[ 149  131 -122 -199  -46  110  -41   -7 -189   76  156 -173  -23   19
   62   47   19   -6   -7   15   52 -128 -125   30  -92  -85    4  108
   16 -146 -257  -43  -64   13  116  -60   45  149   81  -40  -55  -31
  135   15  -70 -121] => (41)
[ -81 -231   25   34  -70   69   20  -60   82  -62  191  123  114   46
  -35 -122   13   24  -79   86  -39  -51   74  120  -39  -60  113  -61
   -4  -27  -20   13  121  193  -10   42  -56  -59   30   71  -36    6
   71   39  -86  102] => (37)
[ -49 -190    9   47  -11   56   84   54   15  -66   -2 -114   62   69
   72   40  137   49   34  155  119   23  -13   79  -20  -18   88  -27
  -34 -129  -95  -68 -111  -29  108   29  -80   20  -13   14    2    0
   15  -67  -22   82] => (39)
[  64   87   53 -160   43    9  157  198 -114  -53 -105 -214 -370  -94
  144  283  164  113  -23 -190  130   41 -115 -230   34  112  -54  -80
  -50  102   -9  -91 -247 -218 -207  -24    2  207 -283 -100   79   55
   34 -240 -113 -143] => (47)
[-172 -183  -26   38 -132  -11   66  -34   51   40  123   97   96   44
  -16  -67  -25   38  -56  111 -121   27   92    7  -98 -134  176 -174
   53   69 -190   -7   13   41   38   54  -20  -59   -9  -13    1  -32
  131 -112  -60   98] => (39)
[-100 -133    9   90   43   89   99  -97   94   31   -7   43  114  100
 -129  -74  -60   -7   17   21 -267   29  160  107  -46   39   49 -108
   34   40 -133   99   17   90   65   13  -65  -61   40 -151   25   75
   98  -36   15  -30] => (33)
[ -61   64   79  -43   53   36  290 -140 -136  148 -272 -169   53  181
  -36   37  -73 -118   52  -30 -265  217  242 -126   28  164 -128  -28
  178    4 -235  119 -231  -93  137   42  -35   20  -58 -389   88  135
  230 -259   -4 -215] => (42)
[  76   84 -163 -185   89  183 -182 -224  -84  102  249   49   79  101
  -82  -71 -275 -193  -15 -186  -92  -75  283  215   57  108  111  -40
    0  -83 -327   33 -129  194  174  -86  -77 -105   94   66 -131  -21
  229  105 -216   47] => (47)
[-161 -168  -78   55  -40  -20  234 -222   90   72  184   63  227  112
  -17 -132  -91  -32  -77  175 -130   18  186  -36 -140 -140  -28 -127
  114   -8 -150   97   30   75   56   90  -63 -134  128    5   19  -56
  206  -80 -173   75] => (33)
[ 101 -131  -33  135  -63  -76  116  -38    0   32    1    2  208   53
  -13  -98   51  149  108   48 -118  -62  -56  -46  -75  -65  -31  151
   37  -36  -46   39   33  -33  -17   18  -75  163   69  -17  -74  -42
  -53  -15   13  -31] => (42)
[ 116 -208   27  114  -78  -63  155  117    8 -120   30  -31   55    3
   86  -33  251  248   14   90   59  -91 -184  -25  -67 -140   -9  115
  -65  -55  108  -50  152  -42 -179   72  -68  220  -47  124  -75  -65
 -182  -12   18   17] => (44)
[  68   48   10 -201   19  169   50   31    3   11  -71  -38 -136  159
   51  108  173  112   64   34  -55  -16 -127  -86 -165  -75  124   44
  -33   22 -226   21  -11 -110   47  -58  128  115   28 -216  -61   75
   28 -167  -86 -175] => (35)
[  36   -1  -21  -72  -23   88  118  -62  -23   57   81  -80   22   -6
   -3   16    9   26    7   33  -44  -62  -49  -68 -103    6  -50   25
   49  -50 -118   47  -47   30   42  -46   15   64   67 -117   29   42
  164  -41  -96 -121] => (37)
[  61  -82  -49  -63  119  159 -135   55  136 -160  140   38 -102  181
    5  -26  171  112   14   35   46 -164 -249  169 -118  -67   62  195
 -137   23   45   21  109  111  -45  -56   66   81  165 -113  -49  118
 -123  106  -12 -108] => (41)
[ -30 -161  -34  194   90   40  273    7  100  -25 -164 -148   34   72
   19   59   94  136  131   61  -25   15  -47  -33  -68   94  -36   40
  -40   22  -10   46 -168 -130   -8  -62  -33   42   50 -204  100  119
   34 -119   58  -80] => (42)
[  32 -232   70   87  -91 -122  -26   55   86 -109  193  127  126  -69
   -6 -111  108  158    0   26    5  -95 -100  -23  -14  -71  -24   63
    0  -15  152  -19  120  103 -138   92 -145  145  -50  173  -79  -90
 -129   64 -102   94] => (37)
[ -48  -27 -112  123  122  -18  175  -64   53   94  -21 -197   39  -77
  -21  124 -131  -14  126  -72   -4   12   79 -100   -5  206 -124  -82
   34   14 -113   36 -410 -132   80  -95 -134   -5   24 -124  141   40
  192  -99  -99  -30] => (47)
[ 115   23    0    2    3  -85  128 -102  -64   84  116  -39   44 -132
  -47  -33 -144  -14  -20 -210  -91  -35   70 -165   64  177 -237   26
  101   29   47   63 -126   56 -133   -4 -149  128  -54   19   26  -10
  122   20 -160 -100] => (44)
[ -65  -48   77 -193  124   71 -128  150  -50 -191   38  -19 -270  167
   76  107  136  -58 -143 -121   75   96  109  172  141   19  116 -142
  -99   46  -40 -110  -56   35  -91  133  -98   24 -258   54  -57   17
 -108  -89 -100   71] => (43)
[ 209  164 -199  -77   33  -93   24  -84 -216  126  194 -184   59 -227
   38   20 -218   -4  102 -274   35 -109   30  -97   99  198 -213   77
   46 -119 -150  -22 -333  -22   -1  -99 -162  157  -46  116  -34 -132
  209   55 -209  -53] => (42)
[  30   24    0  -23  149  145   58   -6   -4   -9   85 -190  -98  -46
  -83  103  -39 -102  -83  -95  -38  -55   62  112   33  151 -145 -105
  -10  -48  -15   29 -101   95   -1  -15 -124   36  -23  -54  104   84
   92   67  -36  -99] => (44)
[ 166  -16 -149 -124  -75   72 -128 -197   -9  117  412  117  142  -73
  -33  -76 -206  -62  -52 -111   67 -200  104    0  -48  -15   73   -4
   19  -77 -172   -5  -34  162   36  -87  -92    4  134  293 -152 -127
  165  149 -323  120] => (34)
[ 103   -9   33  -94 -119   95  164  -26   -3   96  -29    2  -62  -42
   29   53   55  145   64  -39  -30  -49 -147 -263 -140   56   51   73
   36   71 -104   42  -71  -65  -52 -139  120  135   35 -190   11  108
  164 -137 -111 -194] => (35)
[  32   95   43  -74   63    2  168 -121  -16  135   54  -96   -6  -95
 -100   62 -137  -88  -30 -143 -189   25  125 -193  -10  165 -251 -115
  146   31  -72  114 -155   12  -15   13 -126   73  -46 -116   89   25
  189  -65 -182 -168] => (44)
[  94    8   44   -7   87  -44  -73  103  -27  -50  162 -166 -133 -110
  -27  142    4  -80 -114 -157  121  -90  -50  -12   92  113 -210  -11
   12    6  160  -56 -155   39 -125   50 -206  189 -106   97   77    8
  -73   86  -86  -28] => (34)
[ 149 -101    4  109  -84  -97  -55 -111  -55   76  167   46  225    4
  -85 -139 -138  -57  -24  -96  -51  -94   62   -6   62   59 -106  175
  104  -25   61   25  -23  143  -33   27 -175  150   77  101  -64  -19
  -14  138  -51   16] => (34)
[ -16 -210   22  157  -30  -49  122 -203  152   58  192  117  275    4
 -123 -164 -122  -27  -35   43 -134  -58  124  -50  -54   27 -129    1
  115    4   73  121   47  164  -20   49 -166  -18  138   62    8   -8
   74   84 -141   42] => (33)
[ -11    6 -178 -103  -53  -21  109  -71  -78   12   63    0  185   79
  102 -169   80  249  244  149 -156  -52 -184  -24 -187 -151   30  204
   15 -136 -317   67    2  -30  149  -44  121   63  132 -215 -108  -81
  177 -111  -78 -131] => (42)
[-183 -442   -7  397  -57 -165  240   -8   82 -115 -163   32  405  223
   40 -233  146  205  184  291 -126  114   70  155  -11 -108   90  112
    4  -88  -19   15   21  -36   81  143 -137  -16   36  -71  -38  -31
 -101 -111  178  169] => (42)
[ 151   13  100  -99  -49   91   35   11   -2   38  -21   21  -97  158
  -41   25  126   46  -81  -24 -124  -59 -140 -116 -127  -81  -10  134
   46  116   -5   56  148    8 -112   10   71  222   59 -177  -36  125
  -86  -42    9 -231] => (43)
[ 173  164  -56 -136   24   81   76  -51 -163  117  -59 -148  -33  -59
    0   49  -68   49  157 -185 -102  -37  -58 -118   -1  204  -87  143
   40  -52 -201   52 -228  -46   60 -152   29  161    0 -236   -5   75
  206  -66  -74 -251] => (37)
[ -50 -173   18  115   70  -21  130  -76   38  -21   80  -64   25   72
   -5   39  -80 -135 -142  -60   90   41  238   22  102  105  -76 -111
   31   38   86  -14 -165   40  -86   78 -205  -39  -54  112   68   35
   41  -23 -116  124] => (37)
[-221 -268   30  218   25 -150  130  103  111 -134  -98  -91  219  131
   42  -66  228  179  188  318  -72   80 -136   56  -92 -119  -54   83
   30  -98  -18   16  -72  -87  147  144 -105   59   25 -204   61  -20
  -91 -134  101   29] => (34)
[ -11  -60   47 -121   27   71   -9  -90  -36   14  -36   82   26  231
    0  -16  -19  -68   -5  -65 -101  109  246   35   46   25  147  -52
   26   15 -210   12  -70    8   66   59  -64  -21  -74  -34 -122   12
   39 -137 -148   45] => (34)
[ -16  162 -182 -169  130   97   -9  -61  -48   31   50 -118  -51  185
   25  -22    1   41  119   25 -140  -60 -179   45 -158  -37  -67  192
   10    0 -261   95 -120   -7  144  -87  142   49  197 -398   26  101
  167  -57  -19 -279] => (41)
[ 100  -66   39  -62   -7  173  242  103    9  -43  -75 -119 -207 -101
   80  175  182  189   14  -60   83  -39 -100 -118  -65   85   84 -101
 -111    5  -47  -41  -55 -108 -142 -106   42  110 -130  -28   25   72
   71 -137  -83  -94] => (44)
[  83 -126   24  -17   76   78  153  133   16 -186   -9 -110 -171  185
  126   92  313  135 -117   73  133  -54 -129   63  -68 -162    7   48
 -129   -1   97  -58  149  -66 -208   98  -11  154  -57   54  -38   28
 -209  -61    4  -30] => (44)
[-126 -260  -53  150  -74 -227   98 -114   26   12  301  -46  309   20
   64  -82  -73 -121 -129  201  175   22  189  -21   21 -137 -130 -104
  137 -137   11  -62 -139   42   69  217 -306  -40   28  338    6 -213
   39    9 -216  309] => (39)
[ -72   -5   49  110  120   57  118  145   33    5 -200 -206 -251  -82
  -69  206  -11   27   50 -197  -93   58  -53  -61   59  303  -68  -90
  -21  201   33   12 -330 -103  -88 -112  -35   95 -136 -360  240  247
   91 -130  127 -209] => (41)
[ -30  -76   47    4   58   52   80  -33   -2    1    5  -98   12  126
  -22   60   18  -95  -72   26  -22   39  129   38    8   17  -39  -62
   46  -22  -57   10  -86    9   39   74 -113   25  -22  -47   34   45
   27  -63  -53    0] => (47)
[ 143  -25   46  114   -3  -62   72   82  -47   32  -35 -113 -104  -96
  -42  105  -20   38  -26 -226  -11  -56  -56 -131   71  166 -129   63
   20  137  141  -17 -154  -55 -212  -39 -113  239 -103  -51   78   94
  -48  -10   34 -116] => (47)
[-160 -187   58  108  -26  -13  221   16  118  -23 -130   32  -16   94
    6  -19   84  139   58   63 -130   97  -52 -124  -85   45   40  -13
   28  166  -10   64  -81  -57  -62   -7   45    6   -9 -300  106  154
   78 -197   30 -108] => (43)
[  31   22    9 -120   80  142   -4  154 -138  -87  -22 -240 -217   32
   75  190  127  -28  -60  -56  122    0   -1  140   68   52   55  -76
  -86  -83 -113 -114 -147  -35   12    7  -50   96 -165  -30   28   49
   20  -69    6  -28] => (47)
[  -4 -106 -101   40  -18  -27   74    4  -81  -63   23  -22  164   95
   51 -152   88  171  129   87 -132  -21  -46  147  -40  -98   48  117
  -32 -122 -172    7   56   29   56   41  -24   72   15  -61 -100  -67
   15  -29   44  -12] => (44)
[  21    9   69  -94  133  283   97   35  -89  -23 -138 -294 -127  184
   -2  191  120 -147  -73   65   40   47  103  186   15   76   27  -72
  -29 -147 -166  -25 -113   -6  159    6  -34   24  -29 -171   69  155
   66  -72   61 -101] => (37)
[  46   18  -82 -173   88   75   -9  -45  -78  -49  182  -63  -56  183
   68   31   42  -77 -142   -5   45  -39  117  127  -16 -144   12  -54
  -29  -71 -151  -36   32   36  -14  106  -76   25  -21  137 -102  -85
   -7  -16 -168   55] => (42)
[ 189   24   47  -44   58   90  131   64  -23   24  -18 -157 -181 -162
   -1  207   33   48  -12 -222   65  -56   -3 -143   44  203  -78  -92
  -43   21   22  -32 -174  -90 -151  -83 -111  175 -155   62   32   37
   25  -43 -130  -86] => (33)
[-124 -101 -108  -98   85   57    1   51    8 -102  103  -94  -46  138
  132   83  110   16   -5  115  139   39   64  140  -29 -112  150 -151
  -86  -95 -235 -100 -152  -70  115   67  -71  -68  -59   88  -48  -93
   35 -121 -149  160] => (39)
[  70  -79   25  -21  117   -2  -76   54   26 -147   82   76  -78  209
  -30  -46  113   35 -111 -105 -120  -41   40  166   33 -103   -4   34
  -72   88   72    5  193   77 -198  148 -114  130  -78   76 -119  -13
 -253   44  -13    0] => (44)
[ -55 -235  166  261   60  -58  189  216  -61 -158 -241 -326   10   38
   41  117  231   22   13  108  107  107  -27  116  149  128 -142   38
   -8 -122  185  -89 -174  -73  -10  133 -216  167 -182 -102  154  103
 -148  -72  232    4] => (37)
[  11  108    5 -132   42  -39  -33  -87   32  128   87   87  -71  -60
 -104   45 -178  -27   33 -262 -230   14  100 -216  -11  146  -73  -98
  103  189 -132   92 -189  -18  -52  -37  -70   71  -73 -131    4   15
  142 -102 -234 -125] => (34)
[ -24 -125  131   26  -23  166   88   73   49   -5  -39  -35 -152   11
  -82  136   59  -26 -149  -52  -74    5  100   33  -10   45  126 -214
  -20  111  -15  -20   27   31  -99    4  -43   43 -127  -49   73  131
   19  -76   30  -20] => (37)
[  28  -77   33  -70   41  247   -2   12   41  -77  -92  107  -43  201
  -77  -90  134  150   74  -12 -284  -28  -31  210  -88  -17  224   53
 -105   30 -175   78  220  113   10  -56  117   33   28 -250 -105  145
  -16  -26   97 -160] => (44)
[ -77 -394   42  216  -49  -41  -33 -152   62 -110  132  244  386  200
  -83 -344  -68  -24  -22   63 -137   36  302  320  135    0  131   47
    7  -96   33   28  171  300   28  147 -223 -108   27  190 -161  -44
  -64  132   -4  261] => (33)
[ -80 -101   44  -15   67  -54  -30   19   18  -68  -66   41   59  202
    4  -33   76   37   87   10 -134  106   90   52   27  -17   53   13
   16   13 -121   13  -76  -39   63  112 -102   47  -82 -106  -78  -15
  -77 -132  -53   24] => (34)

[-184   87 -205  -42  374 -226 -229 -191   99  -89  -61 -162 -170   40
  -86  215  277 -152 -152   -9 -162  292  -84 -132  208   65  -14  135
 -465 -381  156    6  259 -394  175   82  -70 -213 -155  278  858  -49
 -314  218  513   -5] => [74]
[  36 -187   33  -78  -86  100  -73  123  -72   33  -54 -252   65  109
  -59   -1  179   85  113  -39   23  116 -136   33   40  -69   75   92
    3  -37   27   69  -21  135  -61  -44  125  -19   35 -127 -188  238
   57  -39 -216  -68] => [76]
[ 163  -16  120 -188   60   72   46   96  153  -64  -22  194   99 -184
  -69   39    3   -7  132   57  -39   34 -153  -54   -6   32  -58 -163
  -94   11 -207  -31   -8 -152  -69 -244   82 -140  244   62   57 -211
   15   99  112 -100] => [83]
[-283 -164 -147 -190  152  -39  -16  -94  134  -16 -164  194   81  -28
  -26   97    6  -86  101  -41  -10   44    0   -6  164   47  -52 -133
  -67  -38  123  161   19  -75 -195  -35   -1  -17    1  -25  149   98
  -97   90  100  -19] => [70]
[ 181 -125   -5 -119   29  -30  248  -52  135    5 -173  167  131 -111
   -3  -26  -53   42  107  103 -116 -209 -272  281  -13   75 -181 -163
  354  160   24   94 -274  -62 -199 -382   35   19  166 -104 -227  -32
   88  195 -176 -212] => [83]
[ 366 -121  -37  -33 -101   21  134 -159  123  128 -190   59  170 -118
   72   12  -91  -35  118   61  -88 -261  -98  183 -134  -39 -206 -163
  411  175 -116   75 -320   40 -166 -343   14  -35  232 -231 -354 -202
  142   60 -236 -316] => [83]
[ 110  -71   56  -66  -49   27  -54   29 -125  -92   38 -274  -26  111
  -25   67  445  -45  -84   17  114   77 -226 -149  104   63  227  107
   -2 -129   41 -134  173  -95  -65  118   49  -52 -102 -145  119  211
  -78 -115 -200   27] => [87]
[-100 -183 -222   27  -91  140   83  -57  -23  173 -112  -86  -86  119
  -28  -37    0 -181  -23 -167  -44  102   44   15  130 -192 -171   38
  123   -5  187   47  -21   45  -39 -158  -27  -35  -38   14   24  -14
  107   -1  -46 -148] => [83]
[-138  -62   -1  -93  276 -167  122  122   50   22 -119  228 -101 -225
   -4    2 -122 -199  -64    0 -174  -21 -107  139   64   60  -78 -126
  123  139  -72 -209 -180 -199  -57  -62   49  -17  126   34   31   96
  -92  124  189 -236] => [75]
[ 237  -20  182   37 -227  -12   90   36  190   66  164 -145  109  -12
   47 -119  -28  -20   55   73 -133  -57  -96   37  -59  223 -313  226
  176  -89   80  166  -34   58  -19 -243   -8   55  181   92  114 -275
  101  -19  -81   66] => [75]
[ 324  -42  -40  115  -97  -29  -66 -268  108  -65  -41  -24    6  -69
   11  191  152 -168    8    7  -67   13  -16 -151 -138 -133  -76 -152
   51   50 -225  -89  -67  -82  -42  -45  -78  -85   86 -126   74 -214
  201  -30 -106 -226] => [85]
[ 299  -46  -44   -4  -76  -53 -150 -175   83   20  -63   24  -13 -188
   36  128  -10 -237    0  -40  -24  -47  125  -69 -215 -130 -128 -103
  142   86 -281 -129 -197  -16  -20  -41  -19  -61  198 -182 -129 -161
  144  -91  -75 -342] => [76]
[ -54 -124   -7  -41  155  -55 -129   78  -43  -44 -118  -48  -65  -92
   -4  143   76 -105  -44  -88  -44  134  -57   -6   38  -21  103  -62
    6    0 -168 -145  -60 -145  -32   85   38  -50   30  -75    5  122
  -97  -84   71  -55] => [87]
[-142  -73  154 -366    2   44  -84  337    6   19    0  -66   40 -147
  -73 -127   60  -23   33  -40  189 -130  -20  -36   32  177   49  132
   44 -180   14  -34   34   34 -110   14  113  -30  122 -108 -123  108
 -369 -113  -50   45] => [83]
[  17 -121    0  -70  221  -26   16  184  -62   81 -192  -57  -58  -97
   -1   15  -19   -8  -39  -46 -120   18 -174  228   61    0    3   -7
  208   59  -87  -88 -198 -145  -31 -176   82  -33   82  -25 -151   73
 -152   90   84 -163] => [83]
[-122 -123  114  -55  131   80  -97  373 -145   74   -9 -177  -60  -56
   37    0   13  -34  -99 -158   24  209  -18  -42  112   45  172  145
  -41  -68 -127 -177   76  -85  -52   82  112  -42   63   -3  -53   80
 -245 -151  184  120] => [85]
[  81 -143   52  -89  120  -13 -174  142  -65   55  -93  -93   -3  -28
   51   68   76  -39   22  -39  -70  137 -104  122   56   44   63   42
  181   68 -167  -44 -143  -78  -11  -68  123   20   82  -58 -115  153
   -7  -67  -25 -117] => [75]
[-128  -98 -212 -153  222 -166    5 -325  204  -75  -47  447  127  -75
  102  193  -81 -215   54   34 -116  234   32  -17  153  113 -106 -186
 -186  115   75  109   36 -199 -214  -40   35    0  112   50  337  102
  218  138  268 -120] => [75]
[  47 -164   12   94   59   58  267  201   80   90  -93  -44   85  -60
   27  -71 -333  158   39  -76 -279  156 -209  313   41    9 -197   19
   61   75   -1   63 -175  -36  -84 -373   81  -64  225  137 -150 -144
   97  119  147   65] => [70]
[-147 -106 -159   10  245 -113   34 -187  124 -161 -119  307  -68 -101
  -46  219   28 -162   -9  -38 -132  208  -50  -36   76  -96  -46 -251
 -157  117  -45  -50  -15 -235 -144  -30  -55  -12    3   64  250   52
  126  205  223 -162] => [70]
[-312 -102  -62  -31  -48    7  -18  169 -116  173    3 -159 -205  -55
  -43 -106   28 -342 -160 -197  109  -38  241 -199   26 -130  -18  165
    3  -93  131 -231   66  128  -39  262  -16  -12  -29 -128  -40  153
 -230 -142   33 -169] => [76]
[ 226  -47    7  316 -141   45  137  -66   23  116   67 -339  -55  157
    5  -12  125  -39  -55  -10 -224  138 -130  -34    6  -99 -200  200
    7  -58  121   46   46   13   61 -183  -62  -36    4  123  204 -233
  175  118   26  -75] => [83]
[-137 -181  -52 -214  -31  129  -26  261 -100   99 -134 -268  -18   34
 -103 -111   51   50   21 -138   93   10  -90  104   89  -65   51  129
   55 -148  107  -14  -36  101  -44  -72  119 -101   23 -114 -225  212
 -209  -84 -155  -28] => [74]
[-332 -214 -250  -50  215  -68  -32  -92   71   66 -229  103  -22   15
  -21  107 -111 -103   54 -123 -151  181   38  140  161  -82 -134  -72
  -48   15  156  168  -99  -56  -90  -73   -1    5  -18   50   99  161
   -5  142  199 -109] => [83]
[  99  -91   -5  168 -223   86  100  -47   12  196   82 -306   23  175
   48  -80  108  -98  -18  -34  -77   39    1  -96   49  -23 -179  248
   62  -95  224  117   99  136  -35  -91  -31    5    5    8  114 -141
   89   -6  -63  -28] => [76]
[-185  -86  100  -73   24   28  -36  236   15   68   -4 -202  -10   -6
  -53  -59   86  -13    6  -63   15    7  -27  -85   89   83    0  164
  -66 -193   84   28  106   23  -53   36   22  -33    9   16   95   -8
 -297  -20   80  102] => [70]
[-191  -77   16   84   99  -66  -44  292 -146  284   -9 -233 -202 -103
   85 -101 -147 -302 -213 -190  -95   61  185  -31   35  -34  -29  235
   85  -24  -30 -300  -52   23   66  189   51  -36   77  -24  -45   52
 -249 -163  228 -140] => [75]
[ 180  -62  162  113   30  -64   40  211  137  204  -26  -54   94 -279
  196  -34 -482  -65  -40  -89 -267  -17   67  193 -124  201 -282   97
  247   24 -261  -21 -255  -82   -5 -207   22  -36  371   62 -140 -450
 -109 -164  295  110] => [87]
[  23 -121 -119   60 -145   96  136  -30  -33  115   20  -96  -74   46
   31  -67    7 -189 -121 -134   18   45   53  -42   36  -97 -134  115
  141   10  151  -67   22   45 -116  -93  -34    8   15  -50  -24  -52
   96  -46  -67 -104] => [74]
[  34 -216  -58  -72  -60   97  -80   85  -88    7 -130 -264   48   88
  -37   56  105   72   60 -106    0  164 -157   89   62  -84  104   22
   24  -58  -31    4  -60   44  -34  -36  112  -96   26 -140 -181  221
   43 -153 -207   12] => [87]
[-167 -160  -80    4    4   46   86   -3  129   40 -102  -72   69   84
  -90    8  -11   58  141  -43 -137  116 -100   35  115  -58 -151   -2
 -147  -96  176  218   25   47  -69 -160    2  -65   21   90  132  -22
   18  148   57   21] => [74]
[-167 -117 -145  109   61   41   64  120 -100  122  -72  -92 -214  -71
   -9    5 -127 -267 -192 -244  -85  193  107  -66   59 -217  -29   13
  -55    5  -43 -304   -2  -72   21   78   -7 -127   32   20   33  -10
  -39 -106  195 -117] => [85]
[-104  -65  191  -57  101  -48 -157  240  -35   53   78 -139   -4  -29
   36   12  142  -81   -7  -10  -13  126   -5 -125   79  151   92  185
  -76  -81  -48  -42  104  -23  -37  147   88   41   52    6  113  110
 -191  -59  144   38] => [75]
[   9  -82   -3  373  -51  -69   48  -46  -42   84   73 -320 -140  103
   72   65   97 -181 -177  -96 -197  189    9 -114   26  -48  -93  204
   -6  -51   85  -84   77  -31   25  116 -104   33  -73   55  244  -87
   58  -43  121   27] => [87]
[-133  -91  -91  -33  298 -130  147 -100  127 -116 -136  453  -34 -231
   18  176 -109 -210  -37  -17 -139   92  -55    5   69  -11  -43 -330
  -30  209 -130 -154  -83 -288 -208  -52  -29  -14  104   23  136   -6
   58  171  275 -169] => [85]
[  51  -24  -58   66 -108  -49  165 -197  125   95   35   68  -22  -12
   13  -16   76 -299  -18   39  -92  -89   22 -161   18  -34 -212  -33
   64   36  117  -47   27    0  -69  -40  -71  -30   52  -21  217 -138
  133   66  -28 -247] => [75]
[-327 -212 -160  -65  173  -35  -58   -6   52   39 -176   60   15   11
    5  117  -94  -95   51 -134 -122  222   11   63  194    5  -48  -68
  -84  -38   77  115  -21  -90  -76   11   23  -31   -5   49  146  137
  -50  -22  191   65] => [87]
[-102 -156    5 -171  124   12 -176  270 -119  118  -88 -174  -46  -17
   24  -22    6  -59  -26 -120  -19  165  -44  122  119   45   87  141
   94  -39  -63  -91  -82  -28   24    9  163  -35   66  -39 -108  247
 -144 -145   22  -50] => [75]
[-200 -119  -48  140  102   29  -67  203 -133  267  -44 -281 -193   52
   69  -43  -32 -210 -184 -209 -101  158  137  -10  134  -45  -76  281
  104  -89   99  -69   24  -31   48   40  -20   27  -52   88   98  -44
 -227  -58  270  -17] => [83]
[ 213  -16  161 -219   38  253  130  329  117  124  -61   48  138 -137
  -24  -90 -147   80  117   -9 -104   53 -253   53  143  118  -95  -78
   29  -98 -229  -20   17 -232   37 -469  139 -280  300  217   91 -479
 -138  -27  199  117] => [85]
[ 201  -31 -113 -425  -19  160 -227 -127  185 -100  -54  145  168  -57
  -89  129  103  -19  191   -8  102  201  -70 -109   78    8  -42 -134
 -250 -187 -150  130  109 -180    9 -277  120 -270  197   70  255 -181
   84  -51   44  -40] => [83]
[ -21 -183 -308  168   -2 -185  -32 -432  351  108 -293   45  111  -76
   23  169 -361  -86  182  -71 -361  -31  144  226 -136 -146 -499 -172
   80   20   30  360 -364   77  -21 -237 -148  -52  149   -7   38 -276
  196  140   77 -210] => [70]
[  37 -106   13 -149  234  -10 -113  156  -95    5 -180  -13  -76 -127
    4   86  122  -60  -68  -56   22    4 -120  100   49    5  132  -51
  210   51 -185 -160 -133 -194  -83  -72   69  -20   36 -112 -141  101
 -215   16   36 -166] => [74]
[ 374  -88  -74  -45 -158   40   67 -159   50   10  -89  -89   38  -24
   40   16   95  -71  -38    2   -5 -139 -161  127  -65    5 -131  -30
  403   38  -49  -28 -180  -68  -96 -278  -23  -39   83 -164 -134 -139
  127  -65 -316 -167] => [85]
[  83  -80    6 -153  157  -51  169   69   68  -80 -111  237  -23 -202
  -23    4  -59  -54  -34   20  -73  -56 -215  217   10   71  -95 -137
  246  145  -70 -106 -203 -209 -150 -277   40   17  147  -11 -110   10
   11  149   13 -175] => [83]
[ -21 -208  -24   56   92   26    1  103  -47  150 -167 -262   41  157
   12    9   58  116   84  -27 -206  139 -217  253  151    3  -57  123
  160   -1  116  199 -133   14   -6 -209   83   26  -11   34  -66  137
    1  110  -17  -37] => [76]
[-116 -174 -209   51   69 -104   14 -310  175  -79  -30  248   80   36
   34  187  -79 -132  103  -30 -189  337   35    2   74  -68 -168 -130
 -221  131   98  174  -13  -31 -149  -45    2   44   71   67  223  135
  406  138  142 -117] => [75]
[-171 -188 -124  193  -37    2   24   29  -86  222  -47 -280 -101  125
  117  -17  -63 -198 -156 -197 -129  146   91   42  140   -1 -124  231
  180  -62  195   19   -7   21  -19   48  -51   53  -74   10   79   18
  -46 -158   82   81] => [87]
[ 189   12   79   -2 -119  -97  106 -103  240  -62   56   28   77 -173
   -7   -7  -37  -79   17   65  -64 -172  -38  -46 -157  109 -242   -4
   60  -60  -25   20  -58  -19 -116 -135  -78  -30  182  -43   82 -286
    5   51  -39  -63] => [70]
